Here is a tiny trained network, its code and every weight. The questions are about switching its units off for an input and a class, where a switched-off unit gives its printed mean instead of its output.

import numpy as np


def w(rows, s, z=0):
    codes = np.array(rows[::2]) - 128.0
    scale = np.full(codes.shape[1], s)
    scale[-1] = z or s
    return codes * scale


def f(y):
    return np.maximum(y, 0)


def log_softmax(a):
    a = a - a.max(-1, keepdims=True)
    return a - np.log(np.exp(a).sum(-1, keepdims=True))


def net(x, mask):
    res = np.array(x, float).reshape(1, 7) / 4 @ E
    y = f(res @ A[0][:, :-1].T + A[0][:, -1])
    res = res + np.where(mask, y, B[0][:, -1]) @ B[0][:, :-1]
    return log_softmax(res[-1] @ U[:, :-1].T + U[:, -1])


A, B = {}, {}
E = w([
[100,116,57,129,255,97,118,209,161,96,114],'x0',
[85,146,66,158,88,32,223,99,222,155,168],'x1',
[100,91,160,211,164,219,197,108,208,17,161],'x2',
[115,109,68,35,123,201,229,163,142,144,64],'x3',
[120,22,68,192,41,103,94,153,111,81,46],'x4',
[237,198,54,165,172,134,131,45,159,106,46],'x5',
[134,218,76,216,68,211,86,237,147,175,171],'x6',
],0.0081)
A[0] = w([
[135,190,136,72,184,138,130,112,149,141,178,3],'n1',
[109,143,113,172,196,50,64,152,126,86,170,172],'n2',
[129,158,146,101,152,133,160,123,175,171,148,90],'n3',
[191,177,44,154,163,159,148,25,115,122,39,80],'n4',
[88,116,113,164,136,162,172,89,145,63,117,16],'n5',
[128,136,165,66,2,189,182,101,137,128,100,200],'n6',
[72,128,57,54,183,182,165,191,162,129,51,107],'n7',
[121,68,54,151,64,109,109,143,149,95,92,21],'n8',
[111,119,75,93,201,119,169,208,154,128,80,158],'n9',
[120,169,66,183,86,207,124,202,121,169,155,49],'n10',
[133,108,139,160,148,221,160,137,131,39,136,51],'n11',
[126,202,148,99,186,134,144,108,122,134,178,15],'n12',
[160,176,55,163,111,183,114,169,142,106,170,28],'n13',
[214,173,113,148,74,129,156,41,83,99,137,197],'n14',
[129,94,176,169,127,133,56,99,203,64,180,150],'n15',
[110,102,138,78,172,100,149,70,92,62,85,34],'n16',
[162,156,88,54,106,58,84,182,86,157,93,75],'n17',
[123,137,159,134,140,33,59,114,107,210,142,208],'n18',
[118,124,103,151,93,69,218,129,186,153,161,197],'n19',
[122,69,143,97,154,64,156,93,99,73,115,21],'n20',
[58,51,188,104,84,115,147,179,71,130,204,96],'n21',
[171,136,66,66,106,71,100,156,103,144,102,35],'n22',
[171,88,198,86,179,224,63,184,77,106,105,143],'n23',
[118,56,191,102,168,73,129,31,128,103,129,59],'n24',
[82,53,92,213,76,72,134,126,104,139,94,76],'n25',
[164,65,145,88,130,194,41,132,81,90,112,20],'n26',
[126,177,111,164,86,168,91,174,118,123,144,30],'n27',
[98,181,212,116,171,154,151,100,130,181,198,216],'n28',
[76,108,150,72,105,143,127,154,165,140,109,112],'n29',
[153,48,82,161,78,149,91,127,75,78,74,43],'n30',
[139,85,157,53,119,90,166,120,111,96,73,53],'n31',
[119,118,153,152,145,177,184,130,186,46,137,73],'n32',
[130,103,168,90,161,103,123,98,160,92,84,4],'n33',
[23,70,167,112,116,143,148,166,96,176,196,35],'n34',
[108,111,83,111,77,48,159,124,217,133,191,41],'n35',
],0.0097,0.0041)
B[0] = w([
[46,59,103,158,184,166,182,183,50,199,120,185],'n1',
[127,90,206,165,73,153,34,154,48,34,76,210],'n2',
[95,92,74,150,175,172,113,83,72,149,107,177],'n3',
[214,136,114,192,234,65,119,168,180,84,74,252],'n4',
[161,149,160,48,115,168,131,171,133,156,82,185],'n5',
[92,124,193,190,71,156,38,143,53,39,171,247],'n6',
[159,66,136,179,34,188,28,96,104,89,105,245],'n7',
[61,77,49,141,193,178,193,124,68,192,112,197],'n8',
[119,161,158,203,82,167,75,142,81,42,155,226],'n9',
[79,48,124,95,125,52,104,202,201,191,217,216],'n10',
[159,188,178,45,77,152,183,119,135,179,98,204],'n11',
[107,84,74,143,154,157,173,127,44,171,91,187],'n12',
[98,97,115,146,132,75,132,187,197,161,199,188],'n13',
[154,123,147,192,139,148,123,185,134,42,107,222],'n14',
[185,129,169,81,44,196,109,109,122,164,87,202],'n15',
[108,83,125,125,114,98,132,173,189,166,203,217],'n16',
[142,183,190,41,87,197,188,160,180,145,77,218],'n17',
[122,109,169,86,70,186,125,132,158,117,79,229],'n18',
[112,240,116,75,104,119,77,55,123,102,117,234],'n19',
[109,106,121,131,131,91,111,185,161,182,201,203],'n20',
[208,152,156,228,250,146,126,165,191,87,57,245],'n21',
[148,167,203,71,90,172,176,187,146,167,88,192],'n22',
[82,235,42,90,114,3,127,2,121,97,107,254],'n23',
[73,58,143,90,106,66,111,199,144,131,214,234],'n24',
[96,73,51,121,155,195,148,104,44,132,106,207],'n25',
[89,214,51,132,123,91,130,46,99,140,135,211],'n26',
[98,67,129,109,110,76,79,165,161,180,207,180],'n27',
[108,43,72,130,123,143,131,107,55,144,85,237],'n28',
[163,104,132,155,140,126,131,97,150,90,101,179],'n29',
[91,92,106,143,185,169,180,109,54,155,117,214],'n30',
[81,62,149,132,104,94,91,142,178,185,165,210],'n31',
[131,169,178,81,72,153,183,162,122,166,84,212],'n32',
[123,112,111,143,111,85,128,178,166,184,160,181],'n33',
[224,155,120,159,238,138,168,184,219,81,99,221],'n34',
[90,243,49,72,163,16,71,3,108,143,89,207],'n35',
],0.0078,0.012)
U = w([
[90,64,113,104,115,69,108,185,251,253,242,58],'0',
[88,45,42,143,205,218,222,102,21,250,81,2],'1',
[253,147,113,187,246,109,159,170,250,90,52,140],'2',
[84,255,61,69,106,51,99,10,148,144,118,131],'3',
[170,173,222,23,21,226,223,146,203,224,61,13],'4',
[155,69,189,173,22,185,9,97,107,86,115,230],'5',
[118,115,198,193,35,170,38,148,68,44,143,184],'6',
],0.0082,0.0049)

Each question gives the input, the list of numbers given to net, and the class t.
The units are the neurons (one row each of A and B). Each row of codes is followed by its name. A weight is (code - 128) times the scale printed after its matrix; where a second scale follows, it is the last column's (A, B and U).
mask holds one flag per neuron, in row order. A switched-off neuron (its flag False) gives its mean, the last column of its row in B, instead of its output. The means were averaged over made-up inputs and are rounded, as every weight is.
A unit's drop is (log p(t) with every unit on - log p(t) with that unit switched off) / (log p(t) with every unit on - log p(t) with every unit switched off).
The circuit of an input: a set's keep is (log p(t) with only the set's units on - log p(t) with every unit switched off) / (log p(t) with every unit on - log p(t) with every unit switched off). Starting from the 12 units with the biggest drops (on a tie, the unit counted first), units are removed one at a time, each time the one whose removal leaves the highest keep (on an exact tie, the one counted first), for as long as the keep stays at least 0.8.
circuit, biggest first: the units of the circuit, biggest drop first
unit that matters most: the unit with the biggest drop
k most important neurons: the k neurons with the biggest drops, biggest first
drop when u is switched off: that unit's drop, to one decimal
input [-4,-2,-3,7,4,-7,3], class 2: 3 most important neurons => (n34 n21 n2)
input [4,-5,-4,-7,8,-4,8], class 0: 3 most important neurons => (n10 n27 n13)
input [0,0,-4,-8,0,-8,-8], class 0: 2 most important neurons => (n24 n20)
input [-3,0,-7,2,-3,-8,-8], class 0: unit that matters most => n24
input [-3,2,5,-5,8,-7,5], class 1: 2 most important neurons => (n25 n8)
input [8,-3,0,4,3,6,-1], class 6: 2 most important neurons => (n7 n9)
input [7,8,6,4,5,-5,4], class 3: 3 most important neurons => (n35 n19 n6)
input [6,8,0,-2,-2,6,-2], class 3: 2 most important neurons => (n35 n19)
input [3,-6,8,-4,6,7,-7], class 4: circuit, biggest first => (n11 n32)
input [-4,-4,-6,-4,-8,6,-7], class 1: 3 most important neurons => (n12 n1 n28)
input [5,-2,7,-7,6,-6,-1], class 4: 2 most important neurons => (n15 n11)
input [-5,8,8,1,0,-8,-1], class 2: 2 most important neurons => (n21 n34)
input [5,8,-4,8,-2,-4,-7], class 3: 3 most important neurons => (n35 n19 n10)
input [8,-5,4,-1,-3,2,-4], class 6: unit that matters most => n2
input [-6,-7,3,3,4,0,4], class 3: 2 most important neurons => (n23 n26)
input [4,-2,-4,1,-1,0,1], class 4: 4 most important neurons => (n6 n17 n22 n14)
input [-3,-1,-5,8,-4,2,6], class 5: 3 most important neurons => (n6 n7 n24)
input [-6,0,5,-3,2,-7,5], class 2: drop when n18 is switched off => 0.0
input [6,1,-5,-6,4,-2,8], class 0: drop when n10 is switched off => 1.1
input [-3,-8,-3,-4,-3,-3,-5], class 3: circuit, biggest first => (n23)
input [-5,4,-5,7,8,-8,-5], class 1: drop when n4 is switched off => 0.8
input [-2,2,-7,-2,5,3,8], class 0: drop when n10 is switched off => 0.7
